Below are the code and all the weights of a small trained network. Each question names an input and a target symbol and asks about switching units off, where a switched-off unit gives its printed mean instead of its output.

import numpy as np


def w(rows, s, z=0):
    codes = np.array(rows[::2]) - 128.0
    scale = np.full(codes.shape[1], s)
    scale[-1] = z or s
    return codes * scale


def norm(h):
    return h / np.sqrt((h * h).mean(-1, keepdims=True) + 1e-5)


def softmax(a):
    e = np.exp(a - a.max(-1, keepdims=True))
    return e / e.sum(-1, keepdims=True)


def log_softmax(a):
    a = a - a.max(-1, keepdims=True)
    return a - np.log(np.exp(a).sum(-1, keepdims=True))


def net(x, mask):
    ids = ['ΓΔΘΦΨαβεζηλξπ'.index(c) for c in x.split()]
    T = len(ids)
    res = E[ids] + P[:T]
    u = 0
    for l in range(2):
        r = norm(res)
        for j in range(3):
            rows = slice(3 * j, 3 * j + 3)
            q, k, v = (r @ M[l][rows].T for M in (Q, K, V))
            z = softmax(np.where(np.tri(T) > 0, q @ k.T / 3**0.5, -1e9)) @ v
            o = O[l][rows]
            res = res + np.where(mask[u + j], z, o[:, -1]) @ o[:, :-1]
        u += 3
    return log_softmax(norm(res)[-1] @ U[:, :-1].T + U[:, -1])


Q, K, V, O = {}, {}, {}, {}
E = w([
[62,173,138],'Γ',
[109,55,139],'Δ',
[145,186,146],'Θ',
[73,172,153],'Φ',
[72,175,153],'Ψ',
[72,172,153],'α',
[251,144,117],'β',
[86,41,183],'ε',
[145,130,96],'ζ',
[93,48,137],'η',
[247,128,100],'λ',
[102,51,132],'ξ',
[114,53,141],'π',
],0.015)
P = w([
[166,126,116],'0',
[204,116,121],'1',
[52,111,9],'2',
[154,105,122],'3',
[182,118,157],'4',
[61,77,47],'5',
[131,96,124],'6',
[164,125,200],'7',
[95,116,68],'8',
[101,90,136],'9',
[141,164,249],'10',
[105,132,76],'11',
],0.018)
Q[0] = w([
[126,140,129],'L0H0',
[178,211,151],'L0H0',
[104,136,6],'L0H0',
[111,192,222],'L0H1',
[120,147,33],'L0H1',
[129,133,197],'L0H1',
[138,79,131],'L0H2',
[211,60,221],'L0H2',
[118,178,244],'L0H2',
],0.011)
K[0] = w([
[61,92,230],'L0H0',
[77,114,71],'L0H0',
[67,117,156],'L0H0',
[133,157,241],'L0H1',
[114,220,40],'L0H1',
[138,171,250],'L0H1',
[164,46,91],'L0H2',
[114,144,247],'L0H2',
[122,120,165],'L0H2',
],0.011)
V[0] = w([
[74,108,163],'L0H0',
[108,123,148],'L0H0',
[189,122,219],'L0H0',
[206,105,200],'L0H1',
[139,139,69],'L0H1',
[113,162,70],'L0H1',
[65,87,160],'L0H2',
[73,119,22],'L0H2',
[254,147,198],'L0H2',
],0.009)
O[0] = w([
[111,44,125,69],'L0H0',
[62,103,93,105],'L0H0',
[131,130,172,253],'L0H0',
[169,151,144,170],'L0H1',
[98,50,127,122],'L0H1',
[42,97,101,82],'L0H1',
[144,176,134,157],'L0H2',
[2,172,128,89],'L0H2',
[159,113,103,188],'L0H2',
],0.0085,0.0023)
Q[1] = w([
[128,112,60],'L1H0',
[98,185,126],'L1H0',
[152,141,61],'L1H0',
[99,165,6],'L1H1',
[161,147,97],'L1H1',
[176,128,180],'L1H1',
[100,135,100],'L1H2',
[55,153,111],'L1H2',
[153,93,185],'L1H2',
],0.021)
K[1] = w([
[138,133,105],'L1H0',
[103,215,106],'L1H0',
[85,117,95],'L1H0',
[187,166,38],'L1H1',
[140,143,141],'L1H1',
[111,112,174],'L1H1',
[145,169,35],'L1H2',
[117,155,103],'L1H2',
[165,133,252],'L1H2',
],0.022)
V[1] = w([
[18,117,155],'L1H0',
[143,107,72],'L1H0',
[183,89,72],'L1H0',
[93,153,179],'L1H1',
[138,251,159],'L1H1',
[122,153,22],'L1H1',
[104,144,108],'L1H2',
[93,222,118],'L1H2',
[144,183,181],'L1H2',
],0.017)
O[1] = w([
[122,63,128,2],'L1H0',
[104,156,197,135],'L1H0',
[100,203,134,200],'L1H0',
[188,59,133,86],'L1H1',
[127,75,250,41],'L1H1',
[106,222,158,62],'L1H1',
[130,162,167,90],'L1H2',
[125,194,103,16],'L1H2',
[207,160,128,106],'L1H2',
],0.012,0.0066)
U = w([
[70,131,177,241],'Γ',
[147,163,90,33],'Δ',
[137,175,174,78],'Θ',
[113,110,231,98],'Φ',
[116,108,243,101],'Ψ',
[119,97,253,119],'α',
[163,217,187,99],'β',
[186,21,62,87],'ε',
[52,143,173,254],'ζ',
[140,105,30,56],'η',
[109,202,163,169],'λ',
[113,169,71,52],'ξ',
[148,166,104,52],'π',
],0.014,0.0087)

Each question gives the input, a string of symbols that net reads in full, and the target symbol t.
The units are the heads (3 rows each of Q, K, V and O). Each row of codes is followed by its name. A weight is (code - 128) times the scale printed after its matrix; where a second scale follows, it is the last column's (O and U).
mask holds one flag per head, layer by layer. A switched-off head (its flag False) gives its mean, the last column of its rows in O, instead of its output. The means were averaged over made-up inputs and are rounded, as every weight is.
A unit's drop is (log p(t) with every unit on - log p(t) with that unit switched off) / (log p(t) with every unit on - log p(t) with every unit switched off).
The circuit of an input: a set's keep is (log p(t) with only the set's units on - log p(t) with every unit switched off) / (log p(t) with every unit on - log p(t) with every unit switched off). Starting from all 6 units, units are removed one at a time, each time the one whose removal leaves the highest keep (on an exact tie, the one counted first), for as long as the keep stays at least 0.8.
units of the circuit, in order: the units of the circuit, biggest drop first
heads that matter: for each layer, one digit per head in row order, 1 if its drop is at least 0.15 and else 0, layers parted by /
drop when u is switched off: that unit's drop, to one decimal
input β ε Φ λ ε ζ ε ε Δ, target ζ: heads that matter : 000 / 000
input β β η β ε, target β: units of the circuit, in order : L0H1, L1H0
input λ Δ Γ β Φ Ψ ε π, target ε: heads that matter : 000 / 011
input ε Ψ β π ξ η ζ ε η ε π, target ε: heads that matter : 000 / 010
input β Ψ ε η Φ β β λ π ξ, target η: units of the circuit, in order : L1H1
input ξ ζ ζ ε ε β α, target ε: heads that matter : 010 / 100
input ε π η ε ζ, target ε: units of the circuit, in order : L1H1, L0H1
input ζ λ π π ε π α η α ξ, target η: heads that matter : 010 / 000
input λ Ψ π ε λ, target ε: heads that matter : 000 / 011
input π λ Γ ζ, target ζ: heads that matter : 010 / 000
input Γ π λ β ζ π β ε ε ε ζ, target ε: heads that matter : 000 / 010
input ε β Φ ξ β ε ζ ε ε Γ ε Δ, target ζ: units of the circuit, in order : L0H1, L1H1
input η π ε Ψ, target ε: heads that matter : 000 / 100
input β λ ε ε η λ ε β, target ε: heads that matter : 000 / 010
input ζ β ξ β α Ψ ε η, target ε: units of the circuit, in order : L1H1
input α β π ε η ε ε β β Ψ, target ε: units of the circuit, in order : L1H0, L0H1
input η ε Φ Φ ε λ β η α ε Δ, target ε: drop when L1H1 is switched off : 0.4
input Δ α ζ β Δ ε λ ε Ψ ε, target ε: drop when L1H1 is switched off : 0.4
input ε Δ ε β π λ β ζ Γ β ξ, target β: drop when L0H1 is switched off : 0.6
input ξ ε α η β ε Θ, target ε: units of the circuit, in order : L1H2
